Each row has a name. After each piece below comes the name of the row it's from, unless a question asks for something else. Each question is about the rows just above it. Places in a row count from 1.

-22.8  -26.1  -56.8  6.4  -7.6  -14.5  -14.5  -14.0  26.4 : K_217
-40.6  -47.1  -84.0  -47.1  -68.0  -29.7  -68.0  -15.9  30.8 : K_106
-33.7  -37.8  -76.1  11.5  -13.3  -22.9  -64.8  -16.0  36.9 : K_858
-30.9  -34.0  11.5  -76.1  -10.5  -20.2  -60.8  -15.4  32.2 : K_904
-26.5  -31.2  -64.3  8.4  -9.6  -18.4  -58.1  -14.4  30.7 : K_311
-19.4  -22.7  -52.3  5.6  -7.5  -12.8  -51.3  -13.0  24.2 : K_36
-13.3  -33.7  -64.8  -76.1  -22.9  -37.8  11.5  -16.0  38.3 : K_84
The value that K_217 holds more than once:
-14.5
Where in the named rows is 30.7?
K_311, 9
find: -19.4  -22.7  -52.3  5.6  -7.5  -12.8  -51.3  -13.0  24.2
K_36
Which row holds -76.1  11.5?
K_858
-40.6  -47.1  -84.0  -47.1  -68.0  -29.7  -68.0  -15.9  30.8 is in which row?
K_106
Which row holds -33.7  -37.8  -76.1  11.5  -13.3  -22.9  -64.8  -16.0?
K_858

2.4  28.8  1.2  -5.8  22.9  13.6  -0.6  -8.1  -24.3 = K_98
61.7  -18.3  82.5  -27.4  -0.9  -48.4  1.7  41.6  69.0 = K_662
5.1  -4.8  -12.5  -48.4  -27.4  -0.9  -1.3  -4.8  -4.7 = K_531
-8.6  -8.7  -15.9  1.0  15.4  24.8  3.0  -18.7  -12.6 = K_600
35.8  24.2  -19.5  35.8  -7.6  11.5  35.8  -6.6  35.8 = K_196
Where do -27.4  -0.9  -48.4 appear?
K_662
Repeated in K_196:
35.8

5.1  52.1  38.5  -15.7  28.8  9.1  0.8  -38.9  -19.7  44.7  30.7  56.1  -13.4  -19.4 = K_368
-8.6  83.8  54.6  25.3  42.7  7.0  47.6  23.8  46.4  51.8  39.0  59.8  9.8  -28.7 = K_492
-18.0  -10.4  -39.8  -18.0  -67.6  13.8  -8.5  -17.0  -5.7  83.7  1.1  57.0  -16.0  35.3 = K_464
4.2  -12.5  3.8  42.6  6.9  -12.5  5.1  52.1  38.5  -15.7  28.8  9.0  0.8  -12.5 = K_697
-8.6  40.9  54.6  25.3  42.7  -3.9  47.6  23.8  46.4  51.8  39.0  59.8  9.8  52.7 = K_133
Where in the named rows is 83.7?
K_464, 10
Where in the named rows is 9.0?
K_697, 12
Where in the named rows is -8.5?
K_464, 7
Where do 5.1  52.1  38.5  -15.7  28.8  9.0  0.8  -12.5 appear?
K_697
Which value appears more than once in K_697?
-12.5
Where in the named rows is 6.9?
K_697, 5
The value that K_464 holds more than once:
-18.0

4.9  -49.8  0.4  27.7  8.4  46.5  28.3  41.9 -> K_888
7.3  -22.8  26.1  -25.6  -6.1  3.4  9.9  -0.2 -> K_634
26.1  -13.9  10.0  52.5  -18.1  38.7  28.6  -64.2 -> K_62
11.7  -13.7  -0.9  -8.3  4.9  7.6  16.3  19.5 -> K_579
26.0  -29.6  -7.8  38.6  -14.0  3.6  18.6  -25.7 -> K_846
-13.2  1.2  5.2  -53.9  10.5  -33.6  -14.8  68.5 -> K_149
2.8  -12.6  -26.6  -9.0  8.2  15.1  -3.6  -35.4 -> K_89
4.9  -49.8  0.4  27.7  -8.2  -31.0  -12.7  -34.9 -> K_387
7.3  -22.8  26.1  17.4  -6.1  -4.0  9.9  -0.2 -> K_945
Where in the named rows is -12.7?
K_387, 7
Row and place of -25.7 in the named rows:
K_846, 8
find: 8.2  15.1
K_89
find: 8.2  15.1  -3.6
K_89
find: -13.2  1.2  5.2  -53.9  10.5  -33.6  -14.8
K_149

52.7  43.3  -5.4  43.2  K_783
52.7  68.7  -5.4  68.7  K_121
39.7  -36.9  17.0  -9.2  K_748
52.7  43.3 with -1 step of 0.1 on every entry:
52.6  43.2
Which value appears more than once in K_121?
68.7
Row and place of 43.2 in the named rows:
K_783, 4

-79.6  -3.3  -0.2  -2.1  39.0 = K_967
-0.2  -2.1  38.8  24.8  -34.8 = K_796
-82.0  10.7  -82.0  19.3  -82.0 = K_61
find: -0.2  -2.1  38.8  24.8  -34.8
K_796
Repeated in K_61:
-82.0
The row with 10.7  -82.0  19.3  -82.0 is
K_61
Where do -0.2  -2.1  39.0 appear?
K_967
38.8 with -1 step of 0.1 on every entry:
38.7
Shift each entry of -2.1  38.8 by -1 times 0.1:
-2.2  38.7

16.4  16.4  -14.3  2.0  16.4  K_52
8.2  -4.8  6.9  43.7  47.1  K_607
8.3  -16.8  -12.7  -12.9  8.5  K_296
16.7  10.8  42.9  -37.0  -41.8  K_297
-6.9  5.8  -29.1  37.9  11.3  K_599
4.7  66.2  0.8  -10.8  -46.2  K_861
16.7  10.8  3.9  37.9  -20.2  K_47
16.7  10.8  3.9  -25.3  -20.2  K_150
find: 8.3  -16.8
K_296
Move every entry of 5.8  -29.1  37.9 by +1 step of 0.1.
5.9  -29.0  38.0
The value that K_52 holds more than once:
16.4

-6.5  -0.1  1.9  0.6  -8.6  8.0  4.2  -35.3  -4.6  -2.0  -5.5  -19.5  -14.7  -15.7 -> K_214
20.9  42.6  -9.7  1.4  -9.1  10.6  5.4  7.3  3.5  -60.7  -9.2  22.5  -22.9  -12.5 -> K_41
-19.8  4.3  -18.5  8.6  -3.0  9.3  5.8  -9.2  -16.3  -9.1  0.1  -28.2  13.5  -13.7 -> K_281
40.3  22.9  0.7  -4.8  -10.2  -5.3  -6.0  80.1  14.7  -25.6  -1.8  66.0  -16.2  8.6 -> K_318
-7.0  -18.6  -17.0  2.7  -8.0  -11.0  24.2  2.5  -22.3  -1.6  -5.1  -39.6  -17.5  45.5 -> K_545
10.3  63.1  -7.1  4.9  -8.1  4.5  2.7  -2.9  0.2  6.2  -3.6  -36.4  -32.6  -16.3 -> K_418
-3.0  -6.9  -2.8  1.8  -5.9  1.3  5.0  -2.5  2.7  -2.6  -2.3  -4.2  -8.6  -3.2 -> K_826
10.3  63.1  -7.1  4.9  -8.1  4.5  2.7  -2.9  0.2  -7.1  -7.1  -36.4  -32.6  -6.6 -> K_710
-2.1  2.2  -4.0  1.9  -5.7  -0.9  6.3  -3.3  2.9  -1.3  -1.3  -7.7  -3.2  -5.7 -> K_496
-4.0  1.6  -5.7  -0.9  6.3  -3.3  2.9  -1.3  -1.3  -7.7  -8.9  -4.5  -15.0  -9.5 -> K_642
20.9  42.6  -9.7  1.4  -9.1  -0.7  5.4  7.3  3.5  -60.7  -9.2  22.5  -22.9  -12.5 -> K_26
20.9  42.6  -9.7  42.6  42.6  -0.7  5.4  7.3  -21.6  -14.6  37.8  -4.8  50.6  -4.8 -> K_887
-4.6 is at row and place
K_214, 9
find: -2.1  2.2  -4.0  1.9  -5.7  -0.9  6.3  -3.3  2.9  -1.3  -1.3  -7.7  -3.2  -5.7
K_496
Which row holds -4.0  1.9  -5.7  -0.9  6.3  -3.3  2.9  -1.3  -1.3  -7.7?
K_496
Repeated in K_710:
-7.1
find: 20.9  42.6  -9.7  1.4  -9.1  -0.7  5.4  7.3  3.5  -60.7  -9.2  22.5  -22.9  -12.5
K_26
The row with -4.0  1.6  -5.7  -0.9  6.3  -3.3  2.9  -1.3  -1.3  -7.7  -8.9  -4.5  -15.0  -9.5 is
K_642
1.4  -9.1  -0.7  5.4 with +1 step of 0.1 on every entry:
1.5  -9.0  -0.6  5.5

